Below is a small trained network, with its code and all its weights. Each question gives an input and a class and asks what happens when units are switched off, that is, made to give their printed mean instead of their output.

import numpy as np


def w(rows, s, z=0):
    codes = np.array(rows[::2]) - 128.0
    scale = np.full(codes.shape[1], s)
    scale[-1] = z or s
    return codes * scale


def norm(h):
    return h / np.sqrt((h * h).mean(-1, keepdims=True) + 1e-5)


def f(y):
    return np.maximum(y, 0)


def log_softmax(a):
    a = a - a.max(-1, keepdims=True)
    return a - np.log(np.exp(a).sum(-1, keepdims=True))


def net(x, mask):
    res = np.array(x, float).reshape(1, 3) / 4 @ E
    u = 0
    for l in range(4):
        y = f(norm(res) @ A[l][:, :-1].T + A[l][:, -1])
        res = res + np.where(mask[u : u + 3], y, B[l][:, -1]) @ B[l][:, :-1]
        u += 3
    return log_softmax(norm(res)[-1] @ U[:, :-1].T + U[:, -1])


A, B = {}, {}
E = w([
[247,93,130,190,96,72,216,46,15,155,170],'x0',
[130,145,107,243,172,220,129,202,53,229,133],'x1',
[102,127,166,152,50,151,83,135,57,2,195],'x2',
],0.0089)
A[0] = w([
[103,180,97,255,106,194,133,206,112,165,156,3],'L0N0',
[237,140,114,98,138,37,251,31,125,195,95,113],'L0N1',
[67,132,180,10,80,84,125,47,195,39,137,53],'L0N2',
],0.0054,0.0051)
B[0] = w([
[211,84,166,146,202,178,71,106,149,141,152,179],'L0N0',
[119,64,94,196,121,175,206,104,201,130,136,253],'L0N1',
[132,122,172,2,178,108,97,100,46,114,115,237],'L0N2',
],0.0092,0.0074)
A[1] = w([
[137,108,101,130,85,103,167,123,121,44,138,21],'L1N0',
[159,121,129,105,152,39,171,106,112,150,129,4],'L1N1',
[121,110,141,79,199,118,77,145,254,127,79,32],'L1N2',
],0.0076,0.0025)
B[1] = w([
[94,99,177,145,127,118,39,124,123,120,92,165],'L1N0',
[142,97,60,129,151,219,137,218,186,108,195,165],'L1N1',
[112,180,107,118,1,108,172,84,104,153,137,253],'L1N2',
],0.0098,0.0074)
A[2] = w([
[28,218,36,90,99,81,146,166,203,204,73,108],'L2N0',
[105,254,178,39,103,60,90,150,119,71,107,4],'L2N1',
[69,201,150,127,94,187,92,184,212,47,166,82],'L2N2',
],0.0064,0.0044)
B[2] = w([
[128,96,37,196,56,151,225,130,71,184,111,255],'L2N0',
[2,57,50,58,168,76,31,122,2,164,101,222],'L2N1',
[127,137,129,136,86,97,166,91,230,103,138,188],'L2N2',
],0.0088,0.0063)
A[3] = w([
[78,69,92,65,120,107,152,95,136,25,163,179],'L3N0',
[173,114,160,226,99,66,158,91,87,82,171,45],'L3N1',
[229,95,145,35,204,1,178,73,160,109,93,5],'L3N2',
],0.008,0.0024)
B[3] = w([
[148,157,187,129,79,97,89,192,118,71,160,255],'L3N0',
[72,148,71,60,112,81,153,123,154,178,65,196],'L3N1',
[142,249,155,206,136,207,112,132,189,86,157,186],'L3N2',
],0.011,0.0083)
U = w([
[66,127,123,17,57,64,94,112,55,96,119,183],'0',
[152,118,44,181,89,144,235,94,126,205,127,239],'1',
[184,138,196,173,251,207,63,176,80,177,158,101],'2',
[138,119,153,87,173,133,141,124,121,125,114,4],'3',
[145,157,184,133,87,157,110,113,204,45,181,192],'4',
[128,185,102,100,178,175,116,152,130,171,108,27],'5',
],0.014,0.0046)

Each question gives the input, the list of numbers given to net, and the class t.
The units are the neurons (one row each of A and B). Each row of codes is followed by its name. A weight is (code - 128) times the scale printed after its matrix; where a second scale follows, it is the last column's (A, B and U).
mask holds one flag per neuron, layer by layer. A switched-off neuron (its flag False) gives its mean, the last column of its row in B, instead of its output. The means were averaged over made-up inputs and are rounded, as every weight is.
A unit's drop is (log p(t) with every unit on - log p(t) with that unit switched off) / (log p(t) with every unit on - log p(t) with every unit switched off).
The circuit of an input: a set's keep is (log p(t) with only the set's units on - log p(t) with every unit switched off) / (log p(t) with every unit on - log p(t) with every unit switched off). Starting from all 12 units, units are removed one at a time, each time the one whose removal leaves the highest keep (on an exact tie, the one counted first), for as long as the keep stays at least 0.8.
units of the circuit, in order: the units of the circuit, biggest drop first
unit that matters most: the unit with the biggest drop
top k neurons: the k neurons with the biggest drops, biggest first
k most important neurons of layer l: the k neurons of layer l with the biggest drops, biggest first
drop when u is switched off: that unit's drop, to one decimal
input [-6,3,4], class 4: 2 most important neurons of layer 0 -> L0N2, L0N0
input [0,1,1], class 2: units of the circuit, in order -> L0N0
input [3,8,-2], class 2: top 3 neurons -> L1N2, L0N0, L2N0
input [1,5,-4], class 2: top 3 neurons -> L1N2, L2N0, L0N0
input [6,-7,6], class 4: units of the circuit, in order -> L3N2, L1N2
input [-7,7,3], class 4: top 4 neurons -> L2N2, L0N2, L2N1, L2N0
input [2,6,8], class 2: top 2 neurons -> L1N2, L0N0
input [4,7,3], class 2: top 4 neurons -> L0N0, L1N2, L2N0, L0N1
input [-3,3,4], class 4: top 2 neurons -> L2N2, L0N2
input [-6,7,7], class 2: top 2 neurons -> L0N0, L1N2
input [5,-4,-1], class 4: top 2 neurons -> L2N0, L1N2
input [-3,1,-1], class 1: top 2 neurons -> L0N2, L2N0
input [2,5,6], class 2: top 2 neurons -> L1N2, L0N0
input [-2,3,6], class 4: unit that matters most -> L2N2
input [2,8,-3], class 2: top 3 neurons -> L1N2, L2N0, L0N0
input [7,-5,4], class 4: top 4 neurons -> L2N0, L3N2, L1N2, L2N1
input [-6,1,-3], class 1: top 2 neurons -> L2N0, L0N2
input [-7,5,3], class 4: 2 most important neurons of layer 0 -> L0N0, L0N1
input [5,3,6], class 0: 2 most important neurons of layer 3 -> L3N1, L3N2
input [-4,2,5], class 4: unit that matters most -> L0N2
input [3,-5,4], class 4: 2 most important neurons of layer 1 -> L1N2, L1N1
input [7,-6,-2], class 4: 2 most important neurons of layer 3 -> L3N2, L3N0
input [1,3,0], class 2: drop when L0N0 is switched off -> 0.2
input [-7,8,-6], class 1: drop when L2N0 is switched off -> 0.2
input [-5,-1,-8], class 1: drop when L2N0 is switched off -> 0.1
